Here is a tiny trained network, its code and every weight. The questions are about switching its units off for an input and a target symbol, where a switched-off unit gives its printed mean instead of its output.

import numpy as np


def w(rows, s, z=0):
    codes = np.array(rows[::2]) - 128.0
    scale = np.full(codes.shape[1], s)
    scale[-1] = z or s
    return codes * scale


def f(y):
    return np.maximum(y, 0)


def softmax(a):
    e = np.exp(a - a.max(-1, keepdims=True))
    return e / e.sum(-1, keepdims=True)


def log_softmax(a):
    a = a - a.max(-1, keepdims=True)
    return a - np.log(np.exp(a).sum(-1, keepdims=True))


def net(x, mask):
    ids = ['ΣΦΨΩβμτ'.index(c) for c in x.split()]
    T = len(ids)
    res = E[ids] + P[:T]
    u = 0
    for l in range(2):
        r = res
        for j in range(2):
            rows = slice(3 * j, 3 * j + 3)
            q, k, v = (r @ M[l][rows].T for M in (Q, K, V))
            z = softmax(np.where(np.tri(T) > 0, q @ k.T / 3**0.5, -1e9)) @ v
            o = O[l][rows]
            res = res + np.where(mask[u + j], z, o[:, -1]) @ o[:, :-1]
        u += 2
        y = f(res @ A[l][:, :-1].T + A[l][:, -1])
        res = res + np.where(mask[u : u + 12], y, B[l][:, -1]) @ B[l][:, :-1]
        u += 12
    return log_softmax(res[-1] @ U[:, :-1].T + U[:, -1])


Q, K, V, O, A, B = {}, {}, {}, {}, {}, {}
E = w([
[199,87,65,187],'Σ',
[137,9,205,142],'Φ',
[94,147,208,25],'Ψ',
[212,69,118,168],'Ω',
[70,88,73,82],'β',
[185,150,93,59],'μ',
[234,106,144,31],'τ',
],0.012)
P = w([
[215,219,68,136],'0',
[117,2,160,146],'1',
[124,47,152,102],'2',
[110,50,149,94],'3',
[114,69,141,88],'4',
[109,63,149,92],'5',
[104,67,154,100],'6',
[119,84,147,90],'7',
[131,90,152,105],'8',
[118,81,158,104],'9',
[163,111,164,133],'10',
[126,98,153,113],'11',
],0.0069)
Q[0] = w([
[44,77,104,104],'0.h1',
[122,204,159,147],'0.h1',
[81,131,11,219],'0.h1',
[26,176,95,68],'0.h2',
[92,221,1,149],'0.h2',
[171,168,187,117],'0.h2',
],0.0084)
K[0] = w([
[174,255,147,131],'0.h1',
[91,51,197,87],'0.h1',
[193,43,105,96],'0.h1',
[59,194,119,105],'0.h2',
[73,75,175,164],'0.h2',
[119,102,208,129],'0.h2',
],0.0096)
V[0] = w([
[174,155,209,47],'0.h1',
[181,150,1,148],'0.h1',
[188,142,60,221],'0.h1',
[50,138,117,217],'0.h2',
[178,247,88,146],'0.h2',
[148,155,103,179],'0.h2',
],0.0082)
O[0] = w([
[207,130,162,160,174],'0.h1',
[182,174,93,160,170],'0.h1',
[143,74,108,27,149],'0.h1',
[128,143,125,187,2],'0.h2',
[130,254,137,101,100],'0.h2',
[132,138,130,104,115],'0.h2',
],0.0084,0.0068)
A[0] = w([
[136,89,127,155,15],'0.n1',
[154,28,153,94,110],'0.n2',
[63,110,173,90,134],'0.n3',
[178,92,110,97,14],'0.n4',
[148,187,124,119,25],'0.n5',
[211,110,188,182,242],'0.n6',
[134,144,136,125,84],'0.n7',
[138,45,101,199,170],'0.n8',
[69,56,124,83,209],'0.n9',
[130,162,11,98,1],'0.n10',
[87,101,187,113,160],'0.n11',
[96,142,173,182,107],'0.n12',
],0.012,0.0021)
B[0] = w([
[121,145,197,104,147],'0.n1',
[118,146,91,93,251],'0.n2',
[172,204,124,190,149],'0.n3',
[98,59,143,114,198],'0.n4',
[158,131,142,163,135],'0.n5',
[155,136,60,95,205],'0.n6',
[114,96,203,142,130],'0.n7',
[137,202,115,2,188],'0.n8',
[202,183,102,164,184],'0.n9',
[163,154,66,242,146],'0.n10',
[205,193,40,127,154],'0.n11',
[169,23,61,45,131],'0.n12',
],0.0058,0.015)
Q[1] = w([
[50,108,143,124],'1.h1',
[191,158,70,111],'1.h1',
[90,103,140,227],'1.h1',
[80,200,157,130],'1.h2',
[112,150,37,66],'1.h2',
[249,189,78,66],'1.h2',
],0.013)
K[1] = w([
[62,90,184,135],'1.h1',
[201,155,121,245],'1.h1',
[30,208,240,91],'1.h1',
[134,102,108,46],'1.h2',
[117,171,181,166],'1.h2',
[120,210,255,171],'1.h2',
],0.0096)
V[1] = w([
[169,104,83,238],'1.h1',
[167,123,175,137],'1.h1',
[85,188,119,129],'1.h1',
[123,144,181,49],'1.h2',
[145,22,118,64],'1.h2',
[2,89,75,160],'1.h2',
],0.0096)
O[1] = w([
[200,140,183,89,205],'1.h1',
[112,131,164,177,133],'1.h1',
[62,187,70,70,106],'1.h1',
[42,96,51,130,127],'1.h2',
[215,118,121,255,101],'1.h2',
[177,114,67,15,6],'1.h2',
],0.0087,0.021)
A[1] = w([
[158,181,128,152,141],'1.n1',
[100,177,106,59,90],'1.n2',
[184,154,155,201,21],'1.n3',
[115,128,170,109,244],'1.n4',
[158,207,130,11,18],'1.n5',
[65,107,63,76,205],'1.n6',
[94,222,155,105,108],'1.n7',
[170,124,200,176,189],'1.n8',
[71,240,163,116,118],'1.n9',
[55,140,131,163,251],'1.n10',
[177,100,2,163,75],'1.n11',
[121,64,114,52,111],'1.n12',
],0.009,0.0024)
B[1] = w([
[108,26,152,58,166],'1.n1',
[92,98,42,42,148],'1.n2',
[106,114,175,69,204],'1.n3',
[136,124,98,137,176],'1.n4',
[121,173,146,252,207],'1.n5',
[254,171,152,192,137],'1.n6',
[131,147,122,62,156],'1.n7',
[92,80,86,86,248],'1.n8',
[48,131,23,89,156],'1.n9',
[208,172,160,148,154],'1.n10',
[15,158,71,164,135],'1.n11',
[79,120,48,102,157],'1.n12',
],0.0069,0.014)
U = w([
[164,139,33,120,175],'Σ',
[127,2,71,48,105],'Φ',
[179,210,165,161,65],'Ψ',
[36,127,129,66,142],'Ω',
[109,55,18,136,254],'β',
[128,167,102,192,187],'μ',
[63,95,185,183,32],'τ',
],0.0075,0.0032)

Each question gives the input, a string of symbols that net reads in full, and the target symbol t.
The units are the heads (3 rows each of Q, K, V and O) and the neurons (one row each of A and B). Each row of codes is followed by its name. A weight is (code - 128) times the scale printed after its matrix; where a second scale follows, it is the last column's (O, A, B and U).
mask holds one flag per unit, layer by layer, with each layer's heads first. A switched-off unit (its flag False) gives its mean, the last column of its rows in O or B, instead of its output. The means were averaged over made-up inputs and are rounded, as every weight is.
A unit's drop is (log p(t) with every unit on - log p(t) with that unit switched off) / (log p(t) with every unit on - log p(t) with every unit switched off).
The circuit of an input: a set's keep is (log p(t) with only the set's units on - log p(t) with every unit switched off) / (log p(t) with every unit on - log p(t) with every unit switched off). Starting from the 12 units with the biggest drops (on a tie, the unit counted first), units are removed one at a time, each time the one whose removal leaves the highest keep (on an exact tie, the one counted first), for as long as the keep stays at least 0.8.
circuit, biggest first: the units of the circuit, biggest drop first
unit that matters most: the unit with the biggest drop
top k neurons: the k neurons with the biggest drops, biggest first
top k neurons in layer l: the k neurons of layer l with the biggest drops, biggest first
input μ τ Ω Ω Σ, target Ω: top 2 neurons => [0.n10 1.n9]
input Φ Σ μ τ τ Ω, target β: top 2 neurons => [1.n11 0.n8]
input Σ Ω τ, target Ψ: unit that matters most => 1.n5
input τ τ μ Ω Φ, target τ: circuit, biggest first => [0.h2 1.h2 0.h1 0.n2]
input Ω Ω μ τ Σ τ Σ μ Σ Ω Φ τ, target Φ: top 4 neurons => [0.n10 1.n5 0.n8 1.n8]
input τ Ω Σ Ω β, target τ: circuit, biggest first => [0.h2 1.h2 0.h1]
input Φ Ω Ω μ, target β: circuit, biggest first => [1.h2 1.h1 0.n8 1.n11]
input Σ τ Ω τ Ω Σ μ Σ, target Ψ: top 3 neurons => [0.n10 1.n5 0.n8]
input Σ μ Σ Ω Ω, target Ψ: top 2 neurons => [0.n10 1.n5]
input μ τ Ω Ω Ω μ β β Σ τ, target Ω: circuit, biggest first => [0.h2 0.n10 1.h2]
input τ Ψ τ μ, target τ: top 3 neurons in layer 0 => [0.n11 0.n8 0.n2]
input Φ Ω Σ, target β: top 3 neurons => [1.n11 1.n5 0.n8]
input Σ τ Σ Σ μ Ω Ω Ω Σ Φ, target Ψ: top 2 neurons => [0.n10 1.n5]
input τ Ω Σ Ω, target τ: unit that matters most => 1.h2
input Σ Σ Σ Ω μ Σ τ μ, target Ψ: top 3 neurons => [0.n10 1.n5 0.n8]
input Ω Φ Σ Ω Σ, target Φ: top 4 neurons => [0.n10 0.n8 1.n5 0.n2]
input Σ τ Ω Ω, target Ψ: top 2 neurons in layer 1 => [1.n5 1.n9]
input Φ Φ τ, target β: top 3 neurons => [0.n8 1.n11 0.n2]
input Ω Σ τ Ω μ, target Φ: top 4 neurons in layer 1 => [1.n5 1.n8 1.n1 1.n3]
input Ω Ω Ψ Ψ μ τ Ω Ω Φ Ψ Ψ, target Φ: top 4 neurons in layer 0 => [0.n10 0.n8 0.n12 0.n2]
input τ β μ, target τ: unit that matters most => 0.h2
input Ω Φ Ω μ μ Ω, target Φ: top 2 neurons => [0.n10 1.n5]
input Ω Ω Σ, target Φ: top 4 neurons => [0.n10 0.n8 1.n5 1.n8]
input β Φ Φ τ Ω τ Ω, target Σ: top 3 neurons in layer 0 => [0.n10 0.n8 0.n6]
input μ β β τ Ω Σ Φ, target Ω: top 2 neurons in layer 0 => [0.n10 0.n5]
